In the rows, 128 means zero.
Each row of numbers stands for one element and depends on some of the facts below. Use the named rows to name the rest.

Named rows:
brakla: [125 115 131 157 145 125 149 131 121 133 102 105  86 128 101 159 157 171
 108 147 121 130 201 146 102 155 165]
gula: [152 141 168 112 151 140 136 116 162  82  98 150 111 171 122 173 128 132
 137 135 131  94 146 136 153 159 147]
dofle: [147 125 136  90 124 148 115 144 138 119 108 148 159 124 105 160  79  81
  95 123 148  92  99 114 163 128 140]
nagomim: [122 108 121 177 159 113 146 123 102 138 114  96  57 101  92 156 164 171
 103 153 109 151 190 149  84 159 165]
flonir: [103 135 169 134 129 116 149 171 127 156 120  61 162 182 140 161 114 145
 124 118 178 120 158 202 150 103 116]
bevum: [109 154 134 136 116 142 134 116 125 142 156 127 154 154 169 122 134 110
 146 159 130 160  84 121 143 135 115]
razam: [154 150 150 103  99 119 103  93 162 108 125 153 152 138 130 143 114 113
 125  91 150 110 153 150 141 126  78]
rinok: [103 162 112 169 134 155 143  78 122 100 120 152  83  85 120 124 151 138
 103 205  82 144 125  68  97 150 156]
mubros: [158 111 139  95 131 142 117 142 149 128 111 142 155 134 105 152  83  87
 125 103 153 106 102 118 167 141 135]
laflas: [136 130 134 111  86 109 115 122 143 134 111 115 158 141 119 152 136 155
  95  76 162 105 208 181 124 106 102]
fludo: [133 163  68 123  95 118 123  84 120 132 153 186 108  81 119  33 152 132
 183 126  76 185 124  81  73 116  60]
pleklu: [119 151 151 106 123 136 131 126 137 114 143 129 163 183 173 146 128 107
 136 134 151 127  67 152 170 120 121]
togik: [117  82  85 165 124 124 130 152 101 188 130  96 116  60  84 124 112 133
 102 131 131 162 164 113  93 146 154]
trinim: [159 110 138  96 132 142 117 141 147 127 111 141 157 135 104 151  82  87
 125 104 154 107 100 118 167 141 134]
stibon: [119  70 107 139 121 124 113 160 116 153 135  93 148 120 113 145 119 145
  95  77 152 118 163 110 120 138 180]
dreski: [131 142 102 155 107 116 104  74 127 127 153 159 105  58 141  54 149 130
 150 132  84 149 126  93  90 108  71]
ruklesus: [ 90 123 113 178 114 119 142 155  91 204 165  84 123 106 145 127 143 143
 123 172 128 188 172 149  84 147 130]
rifefli: [128 161  98 101 122 149 162 123 163  86 115 199 106 140 133  75 145 156
 205 162  79 133 139  64 108 140 139]
lekel: [155 108 128  88 135 147 116 139 142 110 108 156 156 131 126  98 106 100
 143 104 122  85  66  98 173  97 129]

There are 3 kinds of fact about the elements: κ, φ, γ.
{roklem,gama,luplin} κ latro
{nukli,flose,trobu,plaflabrer,rukon} κ gari
{letro,skufis,laflas,zutrak,lekel,fotol,skeski} κ trinim
{niflir,vono,grumun,zoder,niflu,drusubrul,stipul,drestek} κ ginam
{trabe,fodok,zutir,refli,starak,tebil,neplil,brikedrok,nolusun} κ telek
{mubramom,fudak,pepi} κ keto
{vunabu,gatrak,fopa,rifefli,tufim,mivum,domo,denem,feske,fludo} κ nebrim
{skire,garom,nupla,klalom} κ mubros
{bosus,vuron,koguti,drutim,triklol,laflim,bropen} κ budrik
{trimom,ruklok,trusil,palu,sivus,peskuzak,drusitus,nitraskun} κ bifle
{floklim,fabrofal,mever} κ badrim
{dutan,komulel,trevul,bofin} κ futo
{togik,bover,tragre,brakla,klidrur} κ razam
{teflal,brudis,toplel,bupur,stibon,tregik,gazin,putruk,bifus,pluro} κ vezun
{ruklesus,busu,dredek,drebra,grigreflek,grara} κ trizok
{bupe,drifilur,giplarel,flonir,ridro,grumol,toklil,tasto,klustam,greton} κ koskim
{tura,lupur,dreski,bevum,flisu} κ gruklir
{plaplu,giflotu,pipleflis,magon,grebestam,lenum,flogun} κ drefo
{drimek,nutrek,skamutros,ploklofle,bravezu,kanan,giplune,plevebre} κ peflen
{retra,klostupes,fogril,triskis,siter,grosopum,staske,guse,drafeklon} κ gula
{luken,rugrir,rinok,tasir,paklir,pluril,trevabrom,pliseklek,tegor,sodros} κ dofle
{vuskik,tiklutam} κ birir
{zafestor,natru,ziplos} κ zoklu
{plusi,skoniste,nagomim,flilogrim,mobon,bomuge} κ gruzegek
{pleklu} κ dizesta
{bebi,kluzin,lefla,feplufu} κ zaflin
{viplom} κ dribra
{bizi} κ brabik
{roklem,ruklok,floklim,bover,klostupes,bupur,zutrak,ploklofle,nagomim,trobu,tiklutam,mivum,kluzin,pluril,triklol,tasto,drestek,lenum,klalom,bofin} φ 864
{nukli,bosus,skufis,dutan,starak,tragre,dredek,lupur,nutrek,niflu,tasir,pipleflis,nupla,flilogrim,fabrofal,siter,denem} φ 360
{niflir,zutir,drimek,zafestor,gazin,pepi,sodros,bomuge,grosopum} φ 914
{vono,skire,ruklesus,giflotu,plusi,rinok,palu,giplune,staske,rukon,fludo} φ 55
{vunabu,viplom,magon,fotol,klustam} φ 362
{trimom,rifefli,brikedrok,lefla} φ 643
{gama,retra,giplarel,neplil,mobon} φ 896
{fodok,drusubrul,plaflabrer,feplufu,skeski} φ 279
{grumun,luken,flose,stibon,garom,feske,grara,greton} φ 971
{togik,teflal,dreski,fogril,koguti,kanan,grigreflek} φ 212
{gatrak,plaplu,zoder,bropen,mever} φ 927
{busu,tebil,trevul,bevum,tegor} φ 208
{tura,fudak,paklir,grumol,luplin,domo,bizi} φ 881
{bebi,tregik,skamutros,skoniste,fopa,triskis,toklil,pliseklek,flogun} φ 423
{vuron,drifilur,stipul,peskuzak,grebestam,plevebre,brakla} φ 202
{roklem,nukli,vono,gama,ruklok,teflal,gatrak,bupe,toplel,zutrak,zoder,plusi,komulel,tregik,nutrek,pipleflis,dreski,tufim,lekel,drifilur,fogril,palu,flisu,grumol,drusitus,bravezu,flilogrim,luplin,domo,giplune,pliseklek,feplufu,lenum} γ 956
{letro,trabe,mubramom,vunabu,bosus,trimom,refli,dutan,togik,ruklesus,busu,brudis,laflas,drimek,vuskik,zafestor,giflotu,bupur,rugrir,flose,stibon,tebil,skamutros,skoniste,paklir,vuron,trevul,gazin,trusil,stipul,viplom,giplarel,neplil,nagomim,trobu,natru,drutim,flonir,ridro,toklil,peskuzak,drebra,fabrofal,grigreflek,magon,plaflabrer,fotol,tasto,klustam,drestek,brikedrok,grebestam,siter,tegor,sodros,denem,klalom,mobon,feske,bomuge,bizi,grosopum,bofin,ziplos,nolusun,plevebre,brakla,klidrur} γ 642
{niflir,fodok,skufis,starak,bover,retra,luken,dredek,bebi,niflu,fopa,drusubrul,rifefli,triskis,koguti,tiklutam,mivum,nupla,pluril,trevabrom,pepi,pluro,mever,skeski,greton,flogun,guse,drafeklon,fludo} γ 659
{skire,tura,plaplu,klostupes,lupur,pleklu,rinok,ploklofle,bevum,sivus,kluzin,triklol,lefla,laflim,bifus,bropen,nitraskun,staske,rukon} γ 996
{zutir,grumun,floklim,fudak,tragre,garom,tasir,putruk,kanan,grara} γ 484


Now the same elements, written a new way:
Named rows:
pepi: [141 120 170  82 111  93 134 128 122  91 132 140 173 181  98 175 127 144
  72 103 123 133 107 148 125 134 114 120]
tufim: [165 169 129 132 108 164 118 122 134  96 110 147 145 138 119 145 135 153
  90 144 130 127 117 117 102 142 115 109]
bravezu: [150 182 134 135 116 157 120 127 131 100 125 146 143 136 116 150 133 157
  98 149 127 122 113 111 107 143 111 109]
dofle: [112 165 127 145 140  79 133 128 155  25 108 136 122 116 124 126 132 133
 113 108 118 138 128 123 113 116 119 132]
trevabrom: [120 141 155 103 131 132 133 126 143 128 120 136 148 152 132 133 128 134
  98 115 119 154 114 123 118 137 122 118]
rugrir: [145  95 131 139 138 133 136 125 124 140 137 129 125 136 153 124 142 134
 138 120 134 101 116 130 136 125 157 127]
pliseklek: [124 187 115 138 125 168 113 129 154  96 136 159 119 126 143 114 130 143
 138 145 131 146 118 113 100 145 118  81]
bropen: [123  27 135 101 147  54 136 150 124 157 144  91 115 113 130 126 120 107
 184  87 132 138 155 163 161  90 137 180]
refli: [144  94 125 143 131 142 130 127 111 157 141 125 128 136 134 135 137 130
 140 128 133  99 122 131 144 127 150 130]
drafeklon: [117 140 149 106 126 142 127 128 132 146 122 132 150 150 113 145 125 129
 101 122 118 152 118 123 125 140 113 121]
drebra: [145  95 126 140 130 140 132 124 115 148 139 125 127 136 138 129 137 130
 138 129 135 101 122 132 141 126 150 131]
drestek: [145  93 126 175 131 153 142 130 102 184 122 143  80 115 147 106 124 115
 153 138 129 115 136 118 148 132 160 111]
dredek: [105 137 135 115 125 150 126 126 136 140 121 138 139 143 127 131 115 116
 109 124 120 163 121 117 124 142 118 107]
togik: [120 119 112 139 140 178 121 125 133 184 139 114 115 117 152  92 138 124
 171 148 137 121 131 131 135 128 149 134]
neplil: [189 101 165 153 118 110 153 132  63 234 114 141  62 121 134 143 136 144
 117 127 123  92 139 119 139 126 136 139]
mubramom: [144  94 126 141 129 140 132 125 114 150 138 125 127 136 139 128 136 130
 138 127 135 101 122 131 141 126 152 131]
natru: [144  93 126 141 131 140 133 125 114 147 138 125 128 137 140 129 136 130
 137 128 135 101 121 133 141 126 150 131]
mubros: [109 164 121 147 130  91 127 127 140  38 109 130 124 115 103 136 124 126
 110 122 120 136 135 125 120 119 110 137]
mobon: [187 102 166 150 118 109 155 129  65 227 112 140  62 121 138 138 135 143
 115 129 125  93 139 119 138 125 139 139]

Rows to name:
No name comes twice in this set of rows, the named rows included.
[124 207 119 132 125 194 108 126 150 136 126 136 129 117 131 111 136 151
 131 170 130 141 122 109 100 144 112 112] : dreski
[110 105 108 149 124 161 124 121 129 149 160 134 108 124 155  94 112 113
 171 135 141 122 134 137 139 130 161 109] : toklil
[116 184 109 122 118 162 114 130 137  90 130 152 120 126 131 114 126 137
 133 169 137 150 118 109 107 148 105  84] : tregik
[104 137 133 117 126 152 124 128 135 146 124 136 140 143 122 137 117 117
 113 122 119 162 121 115 127 143 116 107] : starak
[118 204 118 116 126 181 114 128 142 122 119 133 128 118 132 104 137 149
 131 183 135 147 118 105 103 145 103 112] : teflal
[167  77 146 121 119  93 136 130 100 107 154 132 150 165 112 172 142 145
 115 106 136  79 110 155 145 123 146 129] : grosopum
[139  91 126 123 130 127 138 128 106 135 133 121 125 137 140 123 137 128
 135 143 140 106 117 127 144 127 143 130] : brudis
[139 102 132 181 124 155 146 122 105 174 130 143  84 114 154  96 109 118
 147 141 131 112 139 120 147 131 169 115] : tasto
[133 126 143 137 117 161 136 124 123 169  89 150 106 132 130 112 112 111
 105 130 117 173 136 116 124 142 128 102] : mivum
[141 181 150  79 109  39 137 130 134  87 123 136 198 146  86 159 133 121
  62 110 112 109 122 159 111 140 106 113] : zutir
[120 140 154 137 132 146 143 131 131 162 103 152 102 131 143 108 117 119
 112 124 113 168 127 109 124 142 128  98] : pluril
[105 195 115 106 122  95 132 125 149 126 109 135 162 111 121 109 119  93
  94 131 111 141 135 127 110 147 113 100] : tragre

The same elements again, as new rows of numbers:
Some rows with their names:
vunabu: [114 100  95  95 183 122  93  96  66 127 150  96 151 140 172 169  67 146
 112  70 157 116 140 204 110 156 131 141 155  60 158  75  71 123]
laflas: [130  93 116 124 158 134 120 163  90 104 146 109 131 105 132 171  85 141
 131 109 139 135 132 147 124 118  90 132 114 122 119 108  98 148]
skamutros: [135  86 103 127 146 133 131 190  85 110 149  99 138  85 121 159  85 139
 132 138 121 140 136 133 120  98  87 102  91 130 105 123 109 143]
refli: [142 103 114 116 156 141 106 165  87  94 147 118 120 100 128 172  93 156
 129 117 128 139 126 144 130 116  80 137 109 121 106 105 100 149]
bupur: [124  97 113 175 200 137 117 180  84 142 152 104  94 131 114 184 112  95
 136  88 175  84 101 182 136  83 116 147 119 107 149 106 133 149]
feske: [110 113  80 177  91  86 115 184  89 108 145 129 180  70 120 163  56 131
 155  78 175  97 145 157  96 150  52 107 131  76 127 138 154 162]
pluro: [105 104 151 151 149 136 174 142  75 152  97 108 103 129 130 144 182  66
 133 141 168 104  96 170 133 154 131 140 143 152  99 151 135 112]
starak: [ 98 165 149 123 130 122 144 121 101 104  80 176 106 111 132 145 168 140
 143 119 151 134 127 160 142 190  78 166 149 139  77 140 136 148]
fodok: [179 154 164 112 108 170 191 144 101 118  58 106 153  86 135 117 162 152
 182 152 159 171 117 132 149 213  98 119 125 160  56 110 115 125]
grumol: [ 88 155 150 125 141 137 147  83 173 190 100 147 155 177 143  67 203 136
 103 158 102 100 169 114 157  47 158 100  91 102 188 169 190 145]
vono: [150 130 138 126  56 117 131  94 131 138 106 113 163 149 128  59 179 120
 128 197 115 135 142  69 129 109 143 119 114 158  99 167 168 119]
pliseklek: [111 134 158 118  98 102 127  86 129 158 113 140 167 148 123  54 141  95
 160 155 135 149 153  27 132  80 170 101 129 174 111 175 169  88]
tufim: [127 149 113 125  60  93 109  48 117 157 107 116 191 168 154  59 157 118
 122 151 142 106 152 116 113 146 160 122 154  96 135 154 169 109]
nutrek: [129 170 146 143  74 106 103  61 154 115  89 161 140 177 132  84 185 133
 137 128 155 118 147  95 145 145 129 184 152 141 117 148 176 153]
teflal: [135  88 160 144  86 115 106  47 117 128 111  98 120 217 146  99 203  66
  97 150 160  95 112 106 131 134 178 200 167 165 128 156 140 118]
sivus: [172 147 138 160  87 132  66 137 198  87 141 120  93 161  84  93  97 137
  82 128  85 117 125  76 102 147 193 112 127 114 173 121 125 116]
bevum: [178 155 121 160 104 140  83 144 198 100 128 102  95 163  84  75  99 143
  90 144  81 135 136  86 108 135 219  95 111 121 174 103 120 116]
zaflin: [121 155 123 119  90 118 176 103 190 153 141 157 111 119 131 121 157 105
 128 148  96 136  98 133 123 166 154 130 162 153 133 138 124  92]
zoklu: [122 153 122 118  91 117 176 104 190 154 140 156 112 119 130 120 156 105
 127 146  97 136  99 134 123 166 154 130 161 155 134 138 124  92]

Rows to name:
No name comes twice in this set of rows, the named rows included.
[ 58 149 173 147 125  97 158 154 104 137  99 197 142  73 111 135 119  89
 189  89 176 132 129  89 128 150  79 107 151 158  85 191 173 110] : luken
[ 63 140  96 116 129  95 157 123  58 175 110 133 158  93 146 114 137 105
 123 154 127 112 137 186 103 150 116  74 135  85 112 167 153  96] : rifefli
[ 66 131 172 101 167 118 160 120  87 146  96 159 131 106 136 124 124  96
 166 108 157 157 134 106 130 147 131 107 149 164  92 156 118  90] : trevabrom
[198 101 127 140 130 169 161 185 112  94 105  65 168  94 128 150  81 161
 185 108 178 168 137 128 138 169  95 121 106 151  96  68  87 163] : plaflabrer
[130 143  91 133 165 117  85 117 125 162 158 124 138 152 122 107 126 147
 126 142 118 119 150 122 146  19 144 123  90  99 157 116 173 150] : fudak
[ 98  92 134 119 185 119 119 161  90 110 144 127 135 104 126 160  48 118
 163  75 162 159 147 101 123 103 117 118 125 152 117 113  92 124] : rugrir
[107 120  73 157 127  92 111 145  89  93 122 118 163 112 138 159  62 144
 142  66 183 121 163 184 107 177  86 145 147  86 132  99 114 172] : denem
[ 76 129 105 123 237 114 117 176  87 155 152 148 114 102 111 145  57 124
 163  90 140 147 154 127 137  38 134  89  96 124 140 109 121 119] : paklir
[136 125 161  89  76 119  83  29 125 106 116 143 127 188 156  94 188 130
  92 158 116 127 131  89 133 142 141 190 157 144 106 153 131 118] : fogril
[117 181 119 123 137 117 112  79 137 188 119 155 131 168 127  63 190 126
 126 174 107 106 140 113 149  50 165 117 111 109 144 152 196 113] : luplin
[113 119 180 121  86 142 149  71 176 148  94 127 176 179 156  81 195 132
 102 142 123 113 162  89 145 112 138 128 117 131 166 174 159 148] : bupe

